Each row is followed by its class.
[-156 -254 -412  395 -151   46 -412  349 -206 -290  -85 -118   75  -48
  435  360   93 -223  483   59  247  523    4 -331 -310  414   29  242
   60 -136 -105  161  229  592  -60  261 -534] | Z_406
[-104  -54  183  168  -68  -76 -107  138  159  196   10   17 -103 -333
 -197   47 -270  216  274 -300  311  -26 -224  227   90   64 -207   41
  -20 -262   -5  -84  -65   13  -69  193  331] | Z_915
[ 167  -23 -145   98  194 -157  118 -345  125 -133 -207 -161 -117 -233
 -269  159  -66  197  242  -17   54  -23  -74   26  155  -72 -413  -67
  -85  -42   68  412 -175  -83 -447  268  -19] | Z_406
[ -99 -152 -281  231 -119 -521  -40 -224  -76 -418   58 -191    6  -63
  -14  113 -638   48  144  -69  631 -227 -156 -147 -336  371  135 -123
  -83  101   83  262  -69 -289 -743  495 -573] | Z_712
[-385  -63 -308 -486  101   72  -37   89  152 -277 -147  118  -67 -144
   -1   30   47  -85  226  153  517  111  -76  257  -12  113   95 -188
 -100 -228 -227 -143  102  164 -165  206 -245] | Z_208
[-422  -40 -423   44 -315  208  -74 -131  -86 -228 -506  -62  114  295
  370   39  172  -29 -161  262  251  -15 -153 -205 -182   11  610   33
   90 -155   55 -191  116  496  379  258 -169] | Z_196
[ -59  117 -136  352  226  182  -30 -186  -45 -366 -140 -312   55 -121
  -39   21  200   80 -488  -72 -357 -225 -245 -251 -158 -100  255  -40
  205  254  141  156   81   65   33   53  -50] | Z_823
[  56   11   48  215   54  100  134 -118  -25 -130  148  -83  174 -501
 -174  224   61  234    9 -330   23   71 -355 -142  -23   99 -503 -186
  -30 -286   32  388  -93  400 -478   61   76] | Z_247
[  94  200  119   11  342    9  -54 -104  -19  -94   27 -214  171 -504
 -239  187 -100   56  103 -240 -189  -57 -187  -89   25   67 -451  -26
   50  250  -13   -2   31  190 -175  112  191] | Z_392
[-388 -128   31 -214 -385   82  187  -71  113   82   71   79 -218 -172
   30  116 -113  346  187 -129  768  146 -238  154 -314  -14  -11   81
 -181 -528 -129 -217 -297 -157 -452  184   66] | Z_392
[-288  -76 -382  267  -56  -41 -122  178   31   23  -59  148 -212  -88
  215  313 -413   30  283  105  662   37 -555  -69  -25  500  237   83
  147 -525   69 -238 -239 -136 -348  397 -302] | Z_493
[-145  -95 -120  121 -237  -29  399 -105 -187  -50  -15  -29  -31  -19
 -102   60  119  264  265 -128  639  167 -253 -101   -6  -36  -96   28
  -37 -512  -65   53 -361 -197 -404  250 -247] | Z_247
[  74 -213  173  221 -182  252  308  138  121  410  119   29 -118 -381
 -298  -50 -488  509  335 -384  861 -167 -382   85  109  242 -194  303
 -323 -592   89 -108 -382 -222 -464  356   67] | Z_392
[ -41  -31   98  327 -149   62   14 -109    1   99 -354   32 -194   84
  305  112   96   77   13  190   85    2 -159   27   22 -161  125   22
   -7 -301  -79   40 -163   71  126  509 -197] | Z_493
[-282 -371  -43  199 -325   16  284  -68 -158  234  227  128 -173 -419
 -472  138 -707  391  524 -335  898 -216 -314  210  -36  -70  -24   13
 -194 -423  115 -172 -163 -343 -638  788  320] | Z_392
[  71  146   79   46  -27  254  242   35  111  183    5   40  -96 -253
 -181 -445   31  136  122 -132  331   23  -76   61  233 -185   12  156
    7 -455   36   14  -67 -127  163  210  493] | Z_406
[ 170  -95  628  325 -152  -74  -75  197 -273  421   19   44 -165 -350
  395  160 -121  323   37 -185  612 -292 -292 -116 -176 -107  238  -27
 -144  -51 -137 -319   58  -54   91 -153  154] | Z_712
[-338  -83 -425 -570  -98 -298   60   48  227 -268  101 -145 -100  120
 -266 -228  122  -20  504  -69  565  270   88  271  -33  112   -8  105
  -32  -90 -320 -120  -28 -525 -178  135 -214] | Z_208
[-220  -41 -128 -220  101  113  328  -30  106 -150 -156  131  145 -232
 -308 -113   64    2  -96   17  601   12 -113   52  192  -79  -86 -234
 -202 -227 -182  167  -92   -3 -290  198   54] | Z_988
[-110  -85 -107  158  -19  123  128  -20 -157 -221  161  -28  132 -390
 -465 -218   57  266  298 -290  477  222   -1    6   17 -267 -303  102
   57 -253  -69  253  -30   49 -387   72  135] | Z_631
[ 120 -217   10  149  138   20  210 -183  202 -231  -32 -238  -78 -344
 -456    3   37  298  219   76  212   59   38  252   91  -25 -175  -30
 -175 -369  189  498 -261 -108 -560  420 -114] | Z_406
[  89    9 -305  331 -119 -369   14 -398  130 -108 -111 -240 -141   57
  -33  189 -275  129  246   57  111  -17 -106 -107  -85  136 -134   65
 -111   23   98  512 -283 -277 -571  477 -337] | Z_977
[  79  160  377  245 -193  142  242   52 -216   68  221  200  -75 -531
  -77   43 -314  344   19 -253  573 -151 -426  -96   66  134   35 -104
  -29 -706  165 -141 -436  209 -570 -262  -31] | Z_988
[  35 -309  -65  172 -123   92   23  374 -191  223  374   54  503  174
 -159  -89  -80   76  273  -51  371  243  -27  -50   62  244   -6  127
  193 -411  -50 -139  -29   53   33 -231  -55] | Z_712
[ 133  173  -45  278   82  138   78 -188  -84  -62 -289  132  156 -298
 -189  142  -50  152 -138 -247 -123   12 -230 -181   91  -98 -311  -24
  154  -96  209  286   15  513 -110 -236  444] | Z_392
[ 286  137  101  297   14   76  -73 -199  -82  150 -107   52   -9 -224
    9  129  -56  181  122  -74 -245   94  -86  -85  133  -28 -408  150
  174 -261  148  170 -166  341 -166 -106  148] | Z_823
[  57  219  -46  108  139   71 -168 -169   18 -275 -508  256   21  -46
 -114  178 -394   11 -189  -74  -12  -96  -68   33  135  -62 -205   21
 -258  301  -23  344    8  283 -245 -294  -14] | Z_392
[  -4  227   65 -106   84  130  190 -165   -3  123 -201   53  107  -64
 -103  -77  139   67  -75 -159   71   93 -168 -255  217 -112 -242   59
  185 -137  -36 -100 -115  175   66 -261  342] | Z_712
[  47   74 -424   70  120 -100   19 -190   71 -230 -207 -157  223 -103
 -209  145 -173   67  275 -136  377  -20 -213  -87  137  195 -353   64
  -20 -169   31  431 -149  158 -381  179  -38] | Z_915
[-230   42 -301  -74 -130   54   46  118  -97 -274   25 -171   14 -395
   18  -47  -92   86  457    9  799  224 -322  153   56  232  -13  231
   62 -751   22   16 -101  252 -424  594  -52] | Z_247
[-206  -40 -345  173 -100 -250  163   14   68   -7 -248   60  -55   10
 -128   41  -87    5 -167 -115  365  -25 -113 -185 -357  108  342  108
  189   88  184   92   55  -93  -34 -235  336] | Z_915
[ 172  360   20  121   82   45 -183  -24  100 -221 -144  154 -181 -275
   14 -259  120   43 -377  -87 -110  -43  -57 -462  -18 -241  141  170
   -4   -8    0  161  -48  213  103 -819   96] | Z_208
[  -4   42  -75  101   19  103  -82  -70  -20  112 -241  -75   50 -249
  -55  100  195   64   58    3   -9  -24  -40  -67  116 -124 -137   91
  -83  -99  -95  146 -106  191   84   29  168] | Z_823
[  82  164 -285 -235   53 -176  101 -227  -49  -66 -103 -264  144 -118
 -150 -290   64   95  345   46  181   83   41  163  138 -131 -184  260
   21 -212 -246  272  -68 -182  -49   92   38] | Z_406
[   0  -79  199  336 -195  162   14  -95  -44   13 -151   61  -77 -223
   17  204  147  240  181 -187   -7  117 -158  -74   61  -11 -340  -11
   32 -299 -123  114 -121  466  -94  125   90] | Z_208
[  -1 -116  -16  164  -88   -5  202 -125   79 -237  -98  -60  191 -199
 -356   13  185  335 -103 -235  354   48 -229 -136  -16 -120 -259   -6
  -22   -9  -44  238  -35  151 -265  -63  158] | Z_392
[ 175 -189  156  100 -194  -37  -27   42  128  -29  -45   20 -162 -601
  -24   22 -624  209  265 -176  704 -177 -195   65  -55   86 -107   58
 -547 -268 -159  238 -101   57 -637  352 -358] | Z_977
[  59  -38  -57   91 -249 -126  125 -162 -136  -69  -94  -21   67  -65
  -25  199 -224  204  191 -288  549  163 -157  -69 -103  185 -380   -6
   -6 -318  140   72 -313   51 -594   22 -122] | Z_373
[ 125   10 -357  363  -29  -82 -462  175 -269  -47 -123  116   83 -285
   -7  -12 -396 -181  494  -55   91  -18  -67 -190  177  298  335  232
  106   39  131  195  429  221  277   19  411] | Z_977
[-155   52  -96  353 -450   45  -39  -59 -330  108 -239   19 -190 -108
  302  -24 -128  130  226  -44  899   10 -164 -283  -46  -29  128  320
  -42 -354  -92   -1 -180  218 -252  306  148] | Z_712
[ 281  -65  145  370   26   24   69  -87  -41   91  -28  107 -119 -315
   19  489 -158  130   54   18  -40  -11 -251  -80  157  261 -396 -103
 -123 -175  157  215 -340   98 -566   58 -340] | Z_406
[ 319    3   82  183   82  404 -330  235  -78  562  -73  441 -119 -220
 -114  -84 -259  -84  310  -24  -87 -107   35 -184  490  -55  142  331
 -147  -37  -51 -202  115  -18  466 -342  408] | Z_977
[-176 -165   45  204 -148  175   -8  248  287 -160   98   65 -239  -97
  125   37  -47  116  332  173  296  198 -178   63 -149  386  103  166
  -33 -590 -104 -126 -203   91 -104  501 -311] | Z_823
[-226 -162  -91   34 -189  -78  149 -137 -177  134  101 -156    6   94
   51  180   83   92  322   22  212  100  -46  215  254   55 -273 -220
  131 -203  -98   50 -202  -94 -324  571   32] | Z_631
[ 147  -38  207  438  -67   85  339 -186  -94  229 -101  181    3 -238
 -171  147 -267  361 -115 -355  158  -35 -293 -202  168  -73 -326  -66
   24 -367  193  280 -293  169 -474 -180   52] | Z_208
[ -88    7 -130  -59 -117 -277 -189 -136   55 -178   81 -297  -89   88
  203   74  191  121  216  161  112  196   71   52 -159 -235 -205  144
  -12  122 -164  136   33 -108 -122  256  -10] | Z_247
[ 336   66  178  410  312   -8   60 -241   59  -76  -31  -32  -34 -539
 -430  138  -36  199 -136 -180 -448 -270  -91  -61  210 -293 -378 -212
  -63  359   68  472  -47 -132 -221  -90  209] | Z_631
[-287  -63 -387 -316 -191   21 -158   48 -101 -271 -171  119  340  216
 -228 -317   73 -204  192  243  767  371  224  235  208  -50  139  312
 -189 -329 -193  303   92  249 -165  197   58] | Z_823
[ -38  258 -334  -38  -65  181  -33  125    3 -176 -134  -78  402   91
 -182 -310 -247 -128  230  -82  820  407 -212   -9  -34  473  179  558
    1 -648  121  239  -70  399 -217   91  399] | Z_823
[-101  -84 -283  213 -441 -341 -152 -155   -3  -17 -391  103 -228  120
  203  133 -560  195  336  -89  721  -58 -125   -6 -181  173  -29  273
 -206   47  -16   58  -38 -106 -289  306 -180] | Z_373
[-173   93   81 -130  -75  298 -173  249  -23  -70 -184  308 -182   94
  423 -160 -204 -196   -9  282  203  -43   -3  110   91   91  411   11
 -175 -146 -291 -313   56  247  225   76 -439] | Z_631
[-107  142  -49  179 -137  235   44 -112  -72  -25 -406   -6  -35  265
  402 -136  188   52  -40  180  509  198  -68 -147 -173  -59  393  289
   43 -311 -136   73  -28  261  108  134 -151] | Z_406
[  28   13  -85   14  192  170  -43  -20   43 -167 -247   13  -25 -224
 -176   63  -25 -185  -64  312  146 -218   28   61  208   68  250   46
 -362  203  -89  206  -51 -112 -134  347 -221] | Z_823
[-214    7 -260   19 -180  228 -108   98 -134   14 -132   89 -133  160
  145 -141  -52 -139  143  275  568  -32  -63 -124   65   55  470  490
 -116 -371  -76 -182 -138 -149  184  363   49] | Z_915
[ 232 -231  326  271  -75  -35 -202  326   13  185  362 -118  -33 -458
 -332 -205 -201  169  674 -351   83  107  162  331  305  142 -355  236
  -22 -280 -257   62   -7 -125  -95  228   38] | Z_196
[-203   83 -175  161  214  -19 -108  -23  137 -141 -316 -259  134   27
   31  -40   11 -108 -322  247  439   14 -163 -224 -167  206  381  273
  -44   92  -84  105  -54   30  -90  268  -28] | Z_196
[ 106  114  612  455  101  283  -13  -67  164  188  106  -69 -246 -433
  -37  303   -7  480 -188 -172 -527 -233 -348   52  144 -200 -160   32
 -110 -237  295   93 -300  162  -61  -71   37] | Z_631
[  97   41 -127   72   -9 -125   99 -125   -7 -254 -179 -233   18  -68
  107   76  254   59 -263  123  127   83   -4 -301 -169   88   74  -74
  -98    9   43  344 -261  103 -401 -296 -420] | Z_373
[-128   65 -107  231 -164 -142 -168   21   44 -152  -61 -260  136  -83
   -6  -74   37  127   87  -87  200  304  -66  -19 -382    2  -22  416
  125 -344  129  222   49  315   77  119  533] | Z_988
[  42  135 -137  189   57   43 -327   22   52 -282   -7  196 -357 -119
  320  279 -311  -58  325  219   21   25  -88  -35   39   79 -215   21
   -2 -152  -74   -6 -107  273 -345  232 -475] | Z_208
[-162   76  158  197  -44   15  438  -70    9  210 -214 -155 -215 -264
  201   91  294  245 -165 -196  388   22 -255 -211 -368  204  -64   23
   71 -347  -47   87 -344   58 -259   47   76] | Z_712
[-309  100 -266  -93    7  262 -262  285   58  340 -224  100  192  128
  372   79 -166 -238  177  405   -9   62 -205  192  324  366  450  191
   81 -159 -153 -224  222  383  482  238    1] | Z_977
[  -1  -24  154  359 -118  -43  231 -144  -36    7   78 -184  -95 -319
  -54  128   31  224  191 -204  -85   52 -130 -101   51   91 -389   84
  140 -386    0  322 -285  165 -375  329  -14] | Z_712
[ -61   99  -35  373 -309  -97  202 -161 -348   40 -289  -97 -133  322
  587   88  478  246  -15 -332  320   54 -236 -396 -228  -41  120  -74
  409 -163   41  -50    7  209  202 -119  -41] | Z_208
[ 191   58 -147    7   57 -177  -79 -201  -77   36   66    9    3  -21
   -2    7  -77   -7  455   33   22  -19  -19   11  186  161 -170   11
  178 -144  -98   89   28    3  -92  260  -30] | Z_247
[  85   97  152  283 -104   87   97   45  -82  -32 -153  289 -190 -138
  208   28 -255   86 -206   15  254 -108 -181  -77   30   36  105  -22
  -82 -225  136   55 -126    4 -126 -116  -20] | Z_406
[-256   36 -118    1 -130  200 -184  316 -225 -139   18  250   31 -427
  129 -106 -119   -3  337 -177  344   46 -154  -83   44   76  -34   29
   62 -282 -289 -183  241  423  199 -109  133] | Z_712
[ 155   83  164   38   95  -47  233 -262  -22   60   90  -25   33  -13
 -157  -11  361  159 -124 -269 -356   28   10 -104   24 -110 -371 -171
  131   52   54  313  -65   21  -75 -291  152] | Z_915
[-281   38 -375   94 -211   65   -7 -101 -263 -235  -45   66  -34 -166
  -51  -92   14  168  579    7   53  303  -60  174  238   16 -142   89
   97 -449  -84  385   62  329 -156  286   35] | Z_392
[ -52 -308 -303  190  -58    4  128  336 -127   57  219  -21 -100  -96
  167  562 -264   83  578 -119  338 -188 -367   44  -15  577 -196 -277
   11 -139   15 -284 -157  -58 -341  361 -601] | Z_915
[ 123  -27  -83  252  -72  -15   -1 -207   57  -86 -140   83  -70  -68
  147  397 -227  120  261   41  107  154 -141  -73 -128  249 -323    8
   74 -300   88  196 -212  300 -460  132 -220] | Z_406
[ -68 -148   -3  378 -100   65 -109  174  -87   94 -106  224 -124 -297
  300   20 -293  114  316  143  671   49 -315 -183   37  182  266  121
   73 -575 -112  -75   62  226  -10  452  104] | Z_392
[ 123  110  -97  241 -137   68 -138 -177  -53  -79 -379 -105    5 -338
 -303   31 -388  216   97 -271  391   35 -198  -23   71  -64 -102  371
 -278 -248  139  289 -274  140 -443 -118  -21] | Z_208
[ -11   71 -309   -1   19  -81 -148 -159  -89 -493 -260  -15  252 -206
   45 -115 -273  181   56  128  534    4 -181   10 -140 -134  201   90
 -285 -234   -2  568  159  301 -232  -84 -211] | Z_631
[ 313  -54  181  -17  165   56  340 -186   54  -88  122 -156   24   -5
 -272   62  175  261   72 -112 -124  -11   58  223   87  -78 -508 -235
   -7   46  110  137 -224  -98 -439   50 -355] | Z_208
[ -59  -15   -8  338 -103    9 -295  208  -76  -95   65    0   41 -206
    9   -6  136   37   -1   -9  298   83 -100 -124 -154  194  185  253
  155 -170   -4   10   17  302   -1 -124  181] | Z_631
[-166   57 -217  195 -321   44  -71 -274  -10   -5 -325  135 -268  -85
   84  167 -365    7  155  190  439    5 -173 -253   36   29  203  156
 -226 -116    5   45 -276  -73 -343  350    8] | Z_977
[ -27  -87   66   12  -29  165  -94   60  140 -210 -106  170 -189 -205
   54  106 -318  209  195  -94  407 -144 -228  210  -95  159   24   74
 -267 -178  -28   28  123   60 -135  235    9] | Z_373
[-376    7   37  234 -204   48  347  -71   84   37   57 -166 -227 -180
  167  285  293  440    7 -247   34  162 -591  -41 -318  229  -59    3
  339 -803  124  -53 -311  349 -231  106   92] | Z_406
[ 260  137  -36  150  105  148 -103  181 -359  307   36  362  264 -239
 -299  144 -592   78  467 -159  465  217 -141 -177  484  -27 -232  182
 -132 -218   80   29 -162   86 -346 -731  265] | Z_196
[-398    2 -513 -241 -313  -70  145   -4 -348 -285  -96 -154  237  389
  173 -383  501 -241   92  139  677  278  121 -103  -54  156  477   98
  399 -507 -325  -27  -33  213   29  129  -92] | Z_208
[  97  181  -52  281  -22  113 -220   10 -183  -50  -46   11   35 -594
 -120 -208 -245  157  342   22  385 -120 -102  -14  537 -130 -109  122
  -96 -444 -227  374 -194  406 -350   10 -159] | Z_915
[-270  176 -231   34 -210   -5  142 -204  -77  -95  -99 -203 -136   94
  215 -128   69  235   55  -99  329  -22 -161 -159 -272   29   80  155
  260 -387  -28 -132 -234  136 -101  117   53] | Z_247
[  74  -54  -32  -79  131   14  -72  -40   22 -179 -204  124 -241 -374
 -249  -77   30   77  180   49  409  -55  124  125   10 -258   -2   71
 -314   73 -115  125   15 -330 -140  107   14] | Z_392
[-249 -144  -63 -147 -207 -145   80 -119  120  156  -76 -226  177   80
 -193  201   59    5   77  187  -63  180 -164  351  149  182  -93   42
  -91  -55  -98   35 -166  -10 -134  441   79] | Z_631
[ 182   16  195  218  -32  146 -638  511  -13  329  377  -22  136 -608
 -247  -67 -305 -289  261  -99 -143  184   72  -69  169  527  207  327
   84 -170  -32 -338  -53   64  142 -316  356] | Z_247
[ -59   38 -109   67  301   53 -125  -20  338 -268 -298  -12 -119 -229
    4  251  -68  -64 -146  142   -2 -133 -179  -46  -19   -7  -22  -63
 -160   64  -24  176   17  125  -48  255  -38] | Z_208
[ -68  -97 -165  222 -251   61   65 -122   24  -49 -344   76   24   30
 -283 -220 -278  185  177 -213  780   91 -100  -60   42  -68   -7  316
  -77 -344  155  136  -85    7 -115  297  364] | Z_915
